Here are made-up things, facts about them, and rows of numbers that follow some of those facts. Name the thing behind each unnamed row.

Facts:
{<23> <1388> <811> <319> <1408> <306>} brerodris i
{<341> <887> <801> <106> <557> <611> <141> <1245> <1372> <767> <813> <1205> <132> <942> <1053> <539>} brerodris a
{<952> <617> <707> <662> <1161> <69> <420> <1223> <1140> <588>} brerodris c
{<738> <639> <508> <1494> <398> <422>} brerodris f
{<337> <161> <210>} brerodris h
{<912> <304> <1282> <980> <101> <1137> <1090> <1180> <1345> <186> <258> <1022> <888>} brerodris d
{<585> <1347> <252> <949> <265> <1001> <368> <415> <999> <145> <456> <275> <868> <25> <881> <650>} brerodris b
{<481> <853> <442> <13> <387>} brerodris g
{<72> <7> <1036>} brerodris k
{<128> <740> <524>} brerodris j
{<1064> <993> <995>} brerodris l
{<572> <92> <1052> <815> <93> <1042> <1025> <476>} brerodris e
{<23> <952> <585> <1205> <572> <1321> <13>} pliklu <450>
{<1384> <811> <1167> <707> <275>} pliklu <127>
{<341> <738> <1282> <62> <1064> <145> <210>} pliklu <1010>
{<1324> <617> <1137> <853> <422> <25> <942>} pliklu <344>
{<887> <1271> <1050> <591> <881> <450>} pliklu <1170>
{<337> <824>} pliklu <591>
{<850> <106> <949> <101> <128> <398> <92>} pliklu <1235>
{<639> <947> <512> <1235>} pliklu <206>
{<912> <252> <69> <1053>} pliklu <512>
{<304>} pliklu <130>
{<1082> <130> <638> <1001> <141> <1413> <815> <387>} pliklu <681>
{<859> <821> <1150> <89> <1032> <8> <127>} pliklu <449>
{<801> <72> <1140> <306> <1022> <1042> <43>} pliklu <1413>
{<1067> <161> <718> <1014> <476>} pliklu <847>
{<508> <1245> <93> <650>} pliklu <1381>
{<1388> <1180> <1223> <1036> <743>} pliklu <8>
{<376> <1090> <539>} pliklu <947>
{<1347> <813> <420> <1091>} pliklu <1067>
{<980> <3> <415> <1161> <993> <728>} pliklu <89>
{<481> <1494> <662> <7> <888> <740> <1024>} pliklu <1150>
{<265> <767> <995> <588>} pliklu <1324>
{<557> <1146> <1010> <1381> <999>} pliklu <466>
{<368> <611> <258> <1025>} pliklu <1050>
{<562> <1372> <1345> <319> <442> <456>} pliklu <1032>
{<186> <1408>} pliklu <1271>
{<1052> <140> <868> <132> <524>} pliklu <638>
{<203>} pliklu <821>

Known rows:
<1025>: [-62  51   2 -60 -60  23  58 -13  57   4 -58  39  84  18  -4  30 -36  91
 -20  12  37 -42  17 -39  -9   3 -11 -33  30  14   9  31]
<106>: [-32  53 -14 -30 -15  23  51   9   2   8  21  60  78 -19 -46  37 -53 -11
 -17  -8  -2 -46  13  -6 -20   8 -21 -36  63  -9  21  35]
<949>: [ -6  68  52 -58 -17  36  43  10  31 -39 -20  49  -6  27  -6  30 -57  43
   3  18  -1 -41   2  16 -19  17 -17 -30 -15 -17  24  27]
<398>: [ -2  56  22 -59 -13  44  41   8  30 -38   0  38  -4 -40 -39  37 -55  -9
  -5  19  -4 -43   3 -35 -16   2 -15 -38  63   3  23  16]
<101>: [-44  38  61 -73 -15  40  34 -12  66 -40  29  -1  38 -44 -14  13 -51  26
   1  26  19 -34  11 -54 -20  10 -12 -49  62  13  18  27]
<767>: [-56  18  33 -29 -50  10  63   2  -9  15  -9  51  -6  35 -31  39 -35   0
 -22   0  37 -49   7 -23   4  -8 -23 -50  63  -9  20  33]
<801>: [-51 -13 -15 -37 -29  40  63  -2  -6  15  15  61  76  22  -4  31 -38  -1
 -21   2 -15 -38  13 -44  18  -8 -31 -43  63 -20  20  34]
<639>: [ -4  51  21 -61 -14  43  46   7  23 -38  -6  39  -7 -39 -37  35 -53  -8
  -8  22  -2 -43   3 -34 -14   0 -16 -39  62   3  23  10]
<942>: [-55  15  24 -29 -48  11  63   3  -8  15 -10  52   5  35 -33  39 -36   2
 -22   0  35 -49   8 -20   1  -8 -23 -49  63  -9  20  33]
<89>: [  6   3 -18 -57 -47  33  59 -20   8  -1  12 -25 -22 -30 -52 -19 -42 -22
 -19  51  42 -41   1  32  73   4 -10 -41 -27 -22  -9  30]
<23>: [-52   3  68 -90 -54  44  58 -13  51 -38 -43  -8  21 -43 -23  34 -43  95
 -12  38  21 -54  12 -54 -16  -8  -6 -39 -19  20  13  -9]
<1321>: [-40  -2  45 -71 -54  33  59  -9  47  -1 -60  22  51 -17 -37  32 -43  88
 -11  -5  10 -50  10 -16 -17  -9  -6 -32 -13   8  14  -2]
<1053>: [-35  41 -13 -30 -19  24  56   8  -2  11  14  60  76 -13 -45  35 -50 -10
 -19  -7   3 -45  14  -5 -19   4 -23 -37  63  -9  21  34]
<387>: [-26  -6  72 -90 -34   4  37 -24  63  -4 -29  52  63  38  21 -16 -36  69
  -3  12   4 -43  11 -19   3  -6 -35 -34  -8 -22  21  34]
<141>: [-50 -13 -15 -36 -29  39  63  -1  -6  16  12  62  78  22  -7  30 -38  -1
 -21   1 -13 -38  13 -40  13  -7 -30 -43  62 -20  20  34]
<718>: [  1   1  54 -81 -37  29  64  -8  37 -14 -17  40  17 -23 -10   9 -40  84
  -9  -3  52 -23   3  21   2   1 -45 -33  52 -12  20  -4]
<161>: [  8 -10  13 -53 -27  32  64   1  49   7 -42  45   9 -28 -28  11 -40  52
 -10  -9  42 -18   2  17  13  -7 -41 -36  62  -4  21  -7]
<415>: [-53  50  42 -61 -33  31  57   7   4 -33 -57  45 -15  27  -3   5 -47  24
 -11  49  29 -37   2  26  24  11  -9 -29 -25 -22  23  -3]
<993>: [-57 -18  73 -56 -29  37  60   5  25 -39  15   4 -22 -44 -12 -16 -56  35
   1  50  28 -39   6  16  -4  -1  -4 -51  18 -22  17 -10]
<206>: [ 18  66 -15 -54 -20  40  43 -10  49 -33  47 -25 -17 -23 -52  -6 -58 -20
   2   4  -3 -46   1  26 -12  14 -27 -50 -16  16  -7  34]
<681>: [ 18 -16 -17 -89 -47  44  63 -23  14   8  47   9 -19  33 -13 -17 -37 -17
  -7  37 -16 -32   1 -19  74  -8 -40 -52 -28 -15  -8  35]

Which thing is each row?
No name comes twice in this set of rows, the named rows included.
[-16   3 -17 -41 -44  22  65   9  -3  16  15  60  77 -16 -16  29 -40  54
 -22  -7  55 -29   8  22  -5   2 -49 -34  62  -8  20  24] => <813>
[ 19  68 -14 -51 -15  40  35  -7  56 -37  48 -26 -10 -30 -53  -2 -59 -21
   3  -1  -7 -46   1  26 -18  17 -25 -49  -9  16  -6  34] => <1235>
[-55  68  19 -45 -19  21  36  -9  62 -30  -4  43  79   1 -11  28 -44  33
  -7   4  23 -28  13 -27 -17  19 -25 -34  59   0  18  34] => <92>
[-46  -4  63 -51 -27  37  39 -20  43 -37 -19  39  32 -42 -30 -17 -47  72
 -18  43  44 -30  25 -62  43   7 -31 -52  40  23  23  -7] => <1282>
[-41  16  61 -86 -61  -6  41 -23  67   3 -63   9  80  32  14  -3 -40  97
  -9  -2  50 -55  18   2 -21  -8  -9 -29 -24   1  16  27] => <13>
[-47   7  71 -90 -47  44  57 -14  45 -39 -31  -7   6 -43 -20  29 -42  87
 -12  41  25 -52  11 -51 -11  -6  -9 -42 -11  15  16  -8] => <1408>
[-19  -9   9 -39 -36  34  60  -2  52  11 -61  31  30 -18 -45  28 -42  40
 -12  -8  -1 -32   4 -17  -5 -10  -7 -37  48   9  17  -4] => <337>
[ -3   5  65 -37 -26  24  42 -17   5 -20 -49  55  17  -3 -47 -13 -49  62
 -17   5  28 -30  23 -37  44   3 -37 -45  -7   8  23  -6] => <62>
[-52  52   6 -74 -51  19  64 -11  53  -4 -17  50  77   9  13  11 -35  93
 -19  11  58 -20   9   2  11  16 -48 -33  60  -1  16  28] => <476>
[-61  50  -2 -63 -63  23  58 -12  59   7 -60  37  85  18  -6  33 -36  96
 -20   9  33 -47  18 -42 -13   0  -9 -31  20  18   7  30] => <572>
[-10  67  51 -60 -22  35  49   9  23 -38 -28  49 -12  31  -2  27 -56  51
   1  25   3 -40   1  17 -15  16 -18 -31 -18 -17  23  21] => <252>

Now the same things, written a new way:
Named rows:
<1167>: [  3  17  -7  -8   3   6  -4   0  -4   0   2   4   4   5   0   4  11  12
   4  11   3  -9  -5  -1   0  -4  -7   7 -26  -3   6]
<824>: [  0 -11   1   4  -3  -1  -7   0 -12   0 -16 -13  11 -11  -8  -8   0  -2
   1   6  -6   6  -9   9   0  -3  22  -4  -2   1   5]
<524>: [  0 -12   9   3 -20  -2   1  10  15 -10  18  -8   6   3  12  17  -8  14
 -22  13 -13 -21   7 -20   6  13   0  -4  19   1   1]
<638>: [-11 -28   9   3 -20  -5 -20   4 -30  -1  18   2 -12  -3   6  10 -17  27
  45 -13  -9 -20  14 -11 -30   6  -9   2  34  -1 -17]
<868>: [  5 -19  -1  12 -23   4   0  12  18  -7   3   6   5 -11   3  17 -17  21
 -19  10  -1  -8   3  -1 -12  -2  -2  11  39   6  -7]
<1052>: [ -7  -9   8   7 -13   8  21  10 -10   2   3   2  -4  11  11  23  -2   9
   7   7  -9 -18  -6   7  -8  14 -15 -12 -10   2  17]
<275>: [ 11   0 -15  -5  -6   8  -7   8   8  -4   0  10   3  -4  -4   5  -4   9
 -13  24   9  -3  -1   2  -5 -11   2  17  -9  -3   0]
<1388>: [  5  22 -16  -1  -2   7 -21  -1  -5  12  -2  13   7  -9   2  14  10  20
  18  21   1   2  16   0   3  -4  25   4 -26  -3  10]
<69>: [  0  25   5   3   0  -4  15   3  22  25 -46 -16  -8  15   5   3   7 -16
   4   9   0  12 -11 -17   3  14  -6 -10  -4   3  19]
<1050>: [ -5 -41  -2   1  -4 -10   9   1 -10   3  28 -13   3  -7 -19 -23  -6 -58
   7 -14 -28  -4  -4 -13  11   5  26   0  10  -4   8]
<1024>: [  0  15  -9 -10  -1   8  -7   4  -7   2  -7   5   0  10   1   5   3  11
   6  22   1  -3  -7   1   2  -7   4   6 -32  -3   7]
<707>: [ -3  33  -7  -5  -5   7  -6   1  -1  15 -24 -13  -6  18   9  -1  10  10
  -1   7   4 -18 -10 -10  -1   2 -10  -4 -52  -5  22]
<853>: [ -3  15  -3   3   7 -13  23  -4  11  -4   6   5  23   4   8  -1   9   1
   3 -28  21   0  15 -14  14  -4  13 -12  -4  10  -4]
<72>: [  1 -31  -1   9 -30  16   4  14   0   0   1   0   8  13   9  15 -22  39
   4  21  -3  -1  -7  -5 -10   7   0   5  -3  10  13]
<572>: [ -3 -18   7   5  -6   9  21   6 -10   6   0  -8  11  -2  -8  -1   7 -33
  -8   9 -25 -10 -17  12   9   9  18 -11 -21  -3  27]
<415>: [  8   3 -14  -5 -11  10 -14   5   9  -7 -15  10   6  -5  -5   3  -8  20
  -7  29   8   0  -6   4  -7 -10   2  21 -11  -7   6]
<1140>: [ -7   7   8   7 -23   4   8  11  -1  14   1 -13  -3  14  16   3  -3  13
  -4  -1  -8 -32  -6 -14  -7  18  -7 -10  -4   6  11]
<341>: [ -2  -2  12   0  25   2 -16 -17 -31 -13  43 -19 -12  21   7 -26  16  23
 -10 -38  12  24  -2  21  10  -8 -20 -10   9  11 -22]
<1372>: [ -9  18  -3 -15  20  15   5  -2 -18 -18  53  -7  -7  35  11 -19  -2  -5
  16  -9   4   9  -6   2  23 -15  -2 -11 -23   4 -24]
<1082>: [ -4  -9   5   6 -12   6 -12   5 -18   1 -13   1   0   0   9   9  -8  37
  12   6  -2  -8   4  10 -19   0   2  -3   5   5  -8]
<821>: [ -3  19 -10 -15   9 -10  -4   1  -2   2  23  12 -14   0  -1   2   4 -26
  25 -13 -10 -25   9 -24  -1  -7  -5  17  -8 -11  -7]

Name these rows:
No name comes twice in this set of rows, the named rows included.
[  3  -6  12   9   7   2  -1  -8 -14   7  -6   4  -6   1   1  11  20  11
 -10  -3 -10  -2  -2  20  -4   8 -24  -6 -22  -1  29] => <93>
[  2 -15   2   7  -7   3  -3   4  -5   3  -9 -14  17  -4  -5 -17   2 -28
  -5   9 -12  -4 -10   9   9  -1  26  -4  -9   3   8] => <1321>

The same things again, as new rows of numbers:
Some things and their rows:
<1321>: [  3  11 -48  -7  26  -8  17  30  23   1 -15   8 -18  63]
<1170>: [-18  21 -14 -16  14  -4  19  45  14   5 -33  37  12  31]
<1025>: [ -5  25 -37 -30   7   4  25  17   0 -11   5   6 -32  48]
<1001>: [-19   6  -3 -31 -18  20   2 -33  39  24  39 -29  14 -13]
<617>: [-10 -34   9  26  28  22   8 -12  -6  -9  33  15  47  36]
<611>: [-14  23 -30 -29  29   7  10   1  24 -36 -19   9 -52  34]
<186>: [ -4  28  -2 -62 -10   9  26   0   2  -7  -6 -13 -66  47]
<1384>: [  4 -32 -23  29  -5 -11 -20  -8 -32  18 -30   6  -4 -11]
<1494>: [-25 -13 -25  53  -2 -11 -10 -23 -33  21 -10  14 -22 -23]
<130>: [ -1   8  -1 -24 -11 -15  22   0  37  17 -15  34  54 -32]
<450>: [-21  26 -28 -22  21  -3  20  52  19   7 -34  37   1  48]
<101>: [ 43   5  49 -35   4  31  29  24 -10 -11  31 -31 -67 -38]
<398>: [ 22   6  17  49  36  11  29  41  11  -3  44   0 -29 -45]
<572>: [ -4  26 -46 -31  11   3  28  19   1 -10   4   6 -38  57]
<93>: [ 12  38  17 -15   1 -50 -24  -7 -26 -30  30 -12   7  11]
<140>: [ 25  -7 -26 -11  -8 -21  22 -29  50  15   8   6  39 -21]
<681>: [ -1   9  -1 -21  -9 -14  21   1  36  18 -17  32  52 -31]
<738>: [-11  47  20  34  20 -70 -30  -6  -4 -20  41  -4   8   7]
<3>: [  6 -33 -25  31  -4  -9 -19 -10 -33  20 -31   8  -6 -10]
<127>: [-20 -16  -3  11 -10  -6 -16  14 -36  27 -49  35  16 -24]
<815>: [ 17   8 -19 -30 -20  -8  27 -34  20   1  24   2  13 -18]

Rows to name:
No name comes twice in this set of rows, the named rows included.
[ 10  -1  32   1  20  50   2  43   8   9  59 -40 -29 -33] => <949>
[-39  24 -31 -31  12  32   3  20  21  14  23 -23 -37  61] => <585>
[ 10   8  11  44  26   5  28  26  10  -3  34   6 -20 -31] => <639>
[-13  25 -38 -31  32   6  12   3  29 -34 -18  10 -60  42] => <1205>
[  2  37  24 -14  20 -47 -39 -21   0 -56   8 -11 -15  -6] => <1245>
[  8   7 -11 -29   0  -4  11 -50  45 -27   1   5  -7 -36] => <141>
[ 21 -12  -1  32  34  26   9  56   3   4  43 -12  19 -26] => <69>
[ -9  14 -18  60 -36  32  17  17   6 -41  -6 -46  59  16] => <420>
[ -9  31  17  35 -47  20  30  31   6 -42 -53  -6  55   2] => <1067>
[ -6  30  31  -4   8 -45 -21  27  -4  -9 -10  22  43   0] => <466>
[ -5  38  37  -6  12 -56 -30  29  -9 -14  -7  20  46   3] => <1381>
[  0  30  21 -14  18 -36 -32 -22   3 -53   5  -7 -18  -7] => <557>
[-27  29  13  27 -57  55   9  -2   8 -37   2 -70  18  17] => <1347>
[  3   1  31  -2  14  47   2  36   8  10  52 -37 -24 -26] => <252>

